Below are the code and all the weights of a small trained network. Each question names an input and a target symbol and asks about switching units off, where a switched-off unit gives its printed mean instead of its output.

import numpy as np


def w(rows, s, z=0):
    codes = np.array(rows[::2]) - 128.0
    scale = np.full(codes.shape[1], s)
    scale[-1] = z or s
    return codes * scale


def f(y):
    return np.maximum(y, 0)


def softmax(a):
    e = np.exp(a - a.max(-1, keepdims=True))
    return e / e.sum(-1, keepdims=True)


def log_softmax(a):
    a = a - a.max(-1, keepdims=True)
    return a - np.log(np.exp(a).sum(-1, keepdims=True))


def net(x, mask):
    ids = ['ΘΦβγδε'.index(c) for c in x.split()]
    T = len(ids)
    res = E[ids] + P[:T]
    u = 0
    for l in range(2):
        q, k, v = (res @ M[l].T for M in (Q, K, V))
        z = softmax(np.where(np.tri(T) > 0, q @ k.T / 2**0.5, -1e9)) @ v
        res = res + np.where(mask[u], z, O[l][:, -1]) @ O[l][:, :-1]
        u += 1
        y = f(res @ A[l][:, :-1].T + A[l][:, -1])
        res = res + np.where(mask[u : u + 8], y, B[l][:, -1]) @ B[l][:, :-1]
        u += 8
    return log_softmax(res[-1] @ U[:, :-1].T + U[:, -1])


Q, K, V, O, A, B = {}, {}, {}, {}, {}, {}
E = w([
[24,189,248,50],'Θ',
[72,191,38,101],'Φ',
[165,135,134,173],'β',
[78,149,186,130],'γ',
[48,148,187,113],'δ',
[15,106,171,181],'ε',
],0.011)
P = w([
[98,159,238,223],'0',
[173,20,154,20],'1',
[136,211,31,166],'2',
[220,23,182,91],'3',
[108,203,68,161],'4',
[224,33,172,106],'5',
[94,214,52,150],'6',
[235,43,159,119],'7',
[2,193,136,114],'8',
[237,47,156,129],'9',
[80,207,61,146],'10',
[237,50,152,135],'11',
[13,191,73,132],'12',
],0.0081)
Q[0] = w([
[164,176,180,74],'L0H1',
[254,168,175,128],'L0H1',
],0.0088)
K[0] = w([
[150,255,176,126],'L0H1',
[176,169,151,115],'L0H1',
],0.014)
V[0] = w([
[103,101,169,217],'L0H1',
[48,120,79,250],'L0H1',
],0.012)
O[0] = w([
[254,248,68,88,141],'L0H1',
[238,139,22,167,251],'L0H1',
],0.0076,0.003)
A[0] = w([
[172,136,176,90,104],'L0N1',
[199,26,160,109,10],'L0N2',
[186,68,108,116,169],'L0N3',
[196,120,197,172,64],'L0N4',
[68,141,138,246,129],'L0N5',
[60,220,176,177,59],'L0N6',
[182,126,123,55,252],'L0N7',
[76,91,52,189,172],'L0N8',
],0.014,0.003)
B[0] = w([
[193,99,60,197,168],'L0N1',
[33,203,121,41,162],'L0N2',
[173,75,191,167,168],'L0N3',
[160,48,109,67,163],'L0N4',
[69,131,52,68,211],'L0N5',
[250,176,145,158,253],'L0N6',
[41,100,155,48,200],'L0N7',
[228,161,226,152,249],'L0N8',
],0.014,0.0063)
Q[1] = w([
[43,191,41,10],'L1H1',
[38,33,133,143],'L1H1',
],0.011)
K[1] = w([
[161,33,99,147],'L1H1',
[42,167,245,146],'L1H1',
],0.012)
V[1] = w([
[149,254,167,72],'L1H1',
[82,215,116,203],'L1H1',
],0.018)
O[1] = w([
[112,61,129,254,252],'L1H1',
[174,116,2,146,102],'L1H1',
],0.014,0.027)
A[1] = w([
[146,143,83,93,119],'L1N1',
[126,159,44,139,177],'L1N2',
[4,137,88,118,25],'L1N3',
[153,172,66,163,30],'L1N4',
[100,141,117,70,9],'L1N5',
[144,161,84,166,254],'L1N6',
[157,174,113,89,112],'L1N7',
[128,84,84,136,72],'L1N8',
],0.019,0.0053)
B[1] = w([
[153,167,152,170,128],'L1N1',
[251,146,179,162,190],'L1N2',
[183,85,69,65,139],'L1N3',
[9,171,226,170,233],'L1N4',
[149,79,54,156,151],'L1N5',
[201,87,3,26,253],'L1N6',
[125,67,68,105,133],'L1N7',
[43,182,129,127,225],'L1N8',
],0.021,0.038)
U = w([
[85,142,112,107,3],'Θ',
[160,222,116,67,175],'Φ',
[125,144,123,3,132],'β',
[134,111,162,194,209],'γ',
[194,121,86,167,75],'δ',
[73,182,209,19,178],'ε',
],0.0058,0.0041)

Each question gives the input, a string of symbols that net reads in full, and the target symbol t.
The units are the heads (2 rows each of Q, K, V and O) and the neurons (one row each of A and B). Each row of codes is followed by its name. A weight is (code - 128) times the scale printed after its matrix; where a second scale follows, it is the last column's (O, A, B and U).
mask holds one flag per unit, layer by layer, with each layer's heads first. A switched-off unit (its flag False) gives its mean, the last column of its rows in O or B, instead of its output. The means were averaged over made-up inputs and are rounded, as every weight is.
A unit's drop is (log p(t) with every unit on - log p(t) with that unit switched off) / (log p(t) with every unit on - log p(t) with every unit switched off).
The circuit of an input: a set's keep is (log p(t) with only the set's units on - log p(t) with every unit switched off) / (log p(t) with every unit on - log p(t) with every unit switched off). Starting from the 12 units with the biggest drops (on a tie, the unit counted first), units are removed one at a time, each time the one whose removal leaves the highest keep (on an exact tie, the one counted first), for as long as the keep stays at least 0.8.
circuit, biggest first: the units of the circuit, biggest drop first
k most important neurons: the k neurons with the biggest drops, biggest first
top k neurons in layer l: the k neurons of layer l with the biggest drops, biggest first
input Φ Θ Θ ε, target β: top neuron in layer 0	L0N8
input Φ ε Θ Θ β Θ ε Θ Θ γ Φ β, target ε: circuit, biggest first	L1N6, L0N2
input γ δ Φ ε Θ Φ, target ε: circuit, biggest first	L1N6, L0N6, L1H1
input Φ Φ δ β Φ Θ Φ β ε Φ δ, target Φ: 2 most important neurons	L0N2, L1N6
input δ Φ δ γ β, target δ: 3 most important neurons	L1N4, L0N4, L0N1
input Φ γ Φ Φ Θ Φ Φ ε Φ δ, target β: top 2 neurons in layer 1	L1N4, L1N8
input Θ Θ Φ γ β γ γ Φ ε γ ε Θ, target γ: top 3 neurons in layer 0	L0N7, L0N8, L0N1
input Φ Φ ε Φ γ, target Φ: top 4 neurons in layer 1	L1N6, L1N2, L1N4, L1N8
input ε ε Θ γ β, target ε: top 3 neurons in layer 1	L1N6, L1N2, L1N5
input β ε Φ, target β: top 3 neurons in layer 0	L0N8, L0N6, L0N1
input Φ Φ Θ Φ, target γ: 3 most important neurons	L1N6, L0N6, L0N5
input Θ Θ γ Θ Θ, target Θ: top 3 neurons in layer 1	L1N6, L1N4, L1N2
input Θ β β, target Θ: top 3 neurons in layer 0	L0N6, L0N1, L0N4
input δ ε Θ Φ Φ δ Θ, target δ: top 2 neurons in layer 1	L1N4, L1N8
input δ β β Θ Φ ε γ Φ Θ ε ε, target δ: circuit, biggest first	L1N4
input Φ β Θ Φ ε Θ Θ Φ Θ Θ Φ, target Φ: top 3 neurons in layer 1	L1N6, L1N4, L1N2
input γ δ δ Θ Θ Φ β Φ Φ Φ Φ γ, target ε: top 2 neurons in layer 0	L0N2, L0N8
input γ ε Θ Θ Φ Φ γ, target γ: 3 most important neurons	L1N6, L0N4, L1N8
input Θ Φ Φ β Θ Φ Φ Φ Θ Θ β Φ, target Θ: 4 most important neurons	L1N8, L1N6, L0N6, L0N5
input Φ Φ Φ Φ β Φ Φ ε Φ γ Θ, target Φ: 2 most important neurons	L1N6, L0N6
input γ ε Φ, target γ: 4 most important neurons	L1N6, L0N4, L1N8, L1N4
